Here is a tiny trained network, its code and every weight. The questions are about switching its units off for an input and a class, where a switched-off unit gives its printed mean instead of its output.

import numpy as np


def w(rows, s, z=0):
    codes = np.array(rows[::2]) - 128.0
    scale = np.full(codes.shape[1], s)
    scale[-1] = z or s
    return codes * scale


def f(y):
    return np.maximum(y, 0)


def log_softmax(a):
    a = a - a.max(-1, keepdims=True)
    return a - np.log(np.exp(a).sum(-1, keepdims=True))


def net(x, mask):
    res = np.array(x, float).reshape(1, 8) / 4 @ E
    y = f(res @ A[0][:, :-1].T + A[0][:, -1])
    res = res + np.where(mask, y, B[0][:, -1]) @ B[0][:, :-1]
    return log_softmax(res[-1] @ U[:, :-1].T + U[:, -1])


A, B = {}, {}
E = w([
[87,17,44],'x0',
[128,128,125],'x1',
[2,153,139],'x2',
[121,54,226],'x3',
[130,130,129],'x4',
[130,128,130],'x5',
[130,127,128],'x6',
[127,126,128],'x7',
],0.0083)
A[0] = w([
[124,192,79,141],'N1',
[144,109,156,114],'N2',
[110,90,131,147],'N3',
[94,130,133,146],'N4',
[7,145,150,50],'N5',
[38,155,119,110],'N6',
[139,148,144,116],'N7',
[121,95,185,63],'N8',
[101,85,95,84],'N9',
[52,140,145,80],'N10',
[109,72,93,77],'N11',
[119,119,132,248],'N12',
[136,162,161,72],'N13',
[125,100,162,78],'N14',
[153,75,239,62],'N15',
[148,183,172,68],'N16',
[108,178,82,96],'N17',
[107,102,178,71],'N18',
[134,181,176,79],'N19',
[133,155,156,60],'N20',
[115,159,86,97],'N21',
[151,105,144,71],'N22',
[146,161,124,57],'N23',
[171,119,113,86],'N24',
[177,110,137,99],'N25',
[178,116,109,70],'N26',
[187,117,110,74],'N27',
[98,115,213,122],'N28',
[85,62,188,128],'N29',
[108,121,166,126],'N30',
[139,198,29,41],'N31',
[188,110,114,81],'N32',
[165,219,165,74],'N33',
[105,78,33,87],'N34',
[107,129,135,102],'N35',
[136,161,82,71],'N36',
[128,106,153,166],'N37',
[130,51,99,101],'N38',
[106,56,82,82],'N39',
[126,105,108,76],'N40',
[39,145,139,70],'N41',
[119,102,173,85],'N42',
],0.015,0.013)
B[0] = w([
[83,48,57,187],'N1',
[132,107,87,142],'N2',
[130,163,114,168],'N3',
[179,162,119,163],'N4',
[205,107,184,180],'N5',
[218,115,159,187],'N6',
[107,127,132,141],'N7',
[84,55,90,140],'N8',
[97,143,163,154],'N9',
[200,109,177,161],'N10',
[75,142,191,156],'N11',
[135,255,69,249],'N12',
[63,163,176,137],'N13',
[115,90,100,135],'N14',
[99,54,81,167],'N15',
[54,137,202,151],'N16',
[135,66,80,160],'N17',
[132,86,131,140],'N18',
[72,132,196,152],'N19',
[47,156,205,131],'N20',
[125,80,90,149],'N21',
[146,106,128,131],'N22',
[113,111,158,132],'N23',
[172,109,156,140],'N24',
[172,145,162,147],'N25',
[176,83,171,139],'N26',
[184,91,173,145],'N27',
[124,98,69,173],'N28',
[115,89,53,188],'N29',
[108,116,87,151],'N30',
[106,16,111,169],'N31',
[195,114,179,148],'N32',
[70,121,170,174],'N33',
[74,148,182,184],'N34',
[134,125,144,133],'N35',
[117,60,111,142],'N36',
[130,151,78,170],'N37',
[93,171,201,171],'N38',
[81,136,200,171],'N39',
[82,171,147,131],'N40',
[217,109,181,167],'N41',
[121,92,108,140],'N42',
],0.008,0.013)
U = w([
[68,171,240,67],'0',
[152,171,144,246],'1',
[131,65,107,33],'2',
[244,133,217,77],'3',
[145,193,139,208],'4',
],0.011)

Each question gives the input, the list of numbers given to net, and the class t.
The units are the neurons (one row each of A and B). Each row of codes is followed by its name. A weight is (code - 128) times the scale printed after its matrix; where a second scale follows, it is the last column's (A, B and U).
mask holds one flag per neuron, in row order. A switched-off neuron (its flag False) gives its mean, the last column of its row in B, instead of its output. The means were averaged over made-up inputs and are rounded, as every weight is.
A unit's drop is (log p(t) with every unit on - log p(t) with that unit switched off) / (log p(t) with every unit on - log p(t) with every unit switched off).
The circuit of an input: a set's keep is (log p(t) with only the set's units on - log p(t) with every unit switched off) / (log p(t) with every unit on - log p(t) with every unit switched off). Starting from the 12 units with the biggest drops (on a tie, the unit counted first), units are removed one at a time, each time the one whose removal leaves the highest keep (on an exact tie, the one counted first), for as long as the keep stays at least 0.8.
circuit, biggest first: the units of the circuit, biggest drop first
unit that matters most: the unit with the biggest drop
top k neurons: the k neurons with the biggest drops, biggest first
drop when u is switched off: that unit's drop, to one decimal
input [4,5,-6,-7,-8,0,0,-6], class 2: circuit, biggest first	N31
input [-4,3,6,-3,-5,7,6,-2], class 3: circuit, biggest first	N6, N5, N41
input [-5,-4,2,8,2,0,-8,-3], class 2: circuit, biggest first	N15, N28
input [-8,-5,-7,-6,3,-7,6,-6], class 0: circuit, biggest first	N33, N16
input [-7,1,4,8,6,7,-1,-4], class 2: circuit, biggest first	N15, N28
input [7,3,-8,-2,-4,8,2,7], class 3: top 2 neurons	N32, N27
input [-1,6,0,7,-6,-3,-8,2], class 2: circuit, biggest first	N15, N29
input [-4,1,1,5,4,-5,-3,2], class 2: circuit, biggest first	N15, N28
input [7,4,-4,6,-2,-6,-2,-6], class 0: circuit, biggest first	N38, N39
input [1,-4,0,7,-8,8,-6,-2], class 2: circuit, biggest first	N15, N29
input [-2,-4,1,-5,3,-2,-4,4], class 2: circuit, biggest first	N1, N31, N17
input [7,-7,8,-1,5,-4,3,-3], class 3: top 3 neurons	N6, N5, N41
input [-2,2,2,-5,2,2,8,-5], class 2: circuit, biggest first	N1, N31, N17
input [-6,-5,-5,-5,8,1,-3,-5], class 0: top 3 neurons	N33, N16, N19
input [-8,0,-8,-6,1,-8,-3,-7], class 0: circuit, biggest first	N33, N16
input [8,8,-7,-4,-4,2,6,-7], class 0: unit that matters most	N34
input [3,7,8,7,-5,-2,-6,-1], class 3: top 2 neurons	N5, N41
input [5,0,1,-2,6,-4,8,-4], class 0: top 2 neurons	N34, N39
input [7,-3,-8,-3,-8,3,1,8], class 3: top 4 neurons	N32, N27, N26, N24
input [5,-3,-1,-2,6,1,-1,-4], class 0: top neuron	N34
input [-6,-5,3,-1,0,-1,6,4], class 0: drop when N13 is switched off	0.1
input [-6,-6,7,-6,3,0,-8,-3], class 3: drop when N5 is switched off	0.3
input [-2,0,-1,8,-3,3,3,5], class 2: drop when N15 is switched off	0.1
